Here is a tiny trained network, its code and every weight. The questions are about switching its units off for an input and a class, where a switched-off unit gives its printed mean instead of its output.

import numpy as np


def w(rows, s, z=0):
    codes = np.array(rows[::2]) - 128.0
    scale = np.full(codes.shape[1], s)
    scale[-1] = z or s
    return codes * scale


def f(y):
    return y / 2 * (1 + np.tanh(0.7978845608 * (y + 0.044715 * y**3)))


def log_softmax(a):
    a = a - a.max(-1, keepdims=True)
    return a - np.log(np.exp(a).sum(-1, keepdims=True))


def net(x, mask):
    res = np.array(x, float).reshape(1, 3) / 4 @ E
    y = f(res @ A[0][:, :-1].T + A[0][:, -1])
    res = res + np.where(mask, y, B[0][:, -1]) @ B[0][:, :-1]
    return log_softmax(res[-1] @ U[:, :-1].T + U[:, -1])


A, B = {}, {}
E = w([
[169,66,176,119],'x0',
[75,51,142,247],'x1',
[177,236,254,173],'x2',
],0.0073)
A[0] = w([
[127,159,21,48,254],'N1',
[132,181,136,72,206],'N2',
[136,53,174,182,171],'N3',
[134,131,189,201,239],'N4',
[126,60,138,159,201],'N5',
[111,100,61,171,123],'N6',
[135,142,137,7,137],'N7',
[126,99,170,147,114],'N8',
[126,235,149,157,161],'N9',
],0.018,0.0057)
B[0] = w([
[76,35,221,37,251],'N1',
[156,180,96,70,199],'N2',
[155,68,52,210,188],'N3',
[121,245,91,212,195],'N4',
[78,83,62,167,181],'N5',
[70,96,210,161,172],'N6',
[211,132,75,39,211],'N7',
[163,90,125,185,145],'N8',
[145,252,230,108,194],'N9',
],0.02,0.016)
U = w([
[53,101,162,113,4],'0',
[185,119,90,4,122],'1',
[152,243,120,148,159],'2',
[124,147,33,204,219],'3',
],0.011,0.0022)

Each question gives the input, the list of numbers given to net, and the class t.
The units are the neurons (one row each of A and B). Each row of codes is followed by its name. A weight is (code - 128) times the scale printed after its matrix; where a second scale follows, it is the last column's (A, B and U).
mask holds one flag per neuron, in row order. A switched-off neuron (its flag False) gives its mean, the last column of its row in B, instead of its output. The means were averaged over made-up inputs and are rounded, as every weight is.
A unit's drop is (log p(t) with every unit on - log p(t) with that unit switched off) / (log p(t) with every unit on - log p(t) with every unit switched off).
The circuit of an input: a set's keep is (log p(t) with only the set's units on - log p(t) with every unit switched off) / (log p(t) with every unit on - log p(t) with every unit switched off). Starting from all 9 units, units are removed one at a time, each time the one whose removal leaves the highest keep (on an exact tie, the one counted first), for as long as the keep stays at least 0.8.
units of the circuit, in order: the units of the circuit, biggest drop first
top k neurons: the k neurons with the biggest drops, biggest first
drop when u is switched off: that unit's drop, to one decimal
input [-1,-2,-5], class 0: units of the circuit, in order : [N1 N2]
input [-4,4,-3], class 0: units of the circuit, in order : [N6]
input [7,2,8], class 2: top 2 neurons : [N9 N4]
input [5,-8,7], class 2: top 2 neurons : [N9 N1]
input [-1,6,6], class 2: top 2 neurons : [N9 N4]
input [-8,-1,2], class 2: top 2 neurons : [N9 N7]
input [4,3,-7], class 0: top 2 neurons : [N6 N4]
input [-2,0,-1], class 0: top 2 neurons : [N7 N2]
input [5,5,6], class 3: drop when N3 is switched off : 0.1
input [-6,2,-1], class 0: drop when N7 is switched off : 0.3
input [-6,0,-1], class 0: drop when N7 is switched off : 1.5
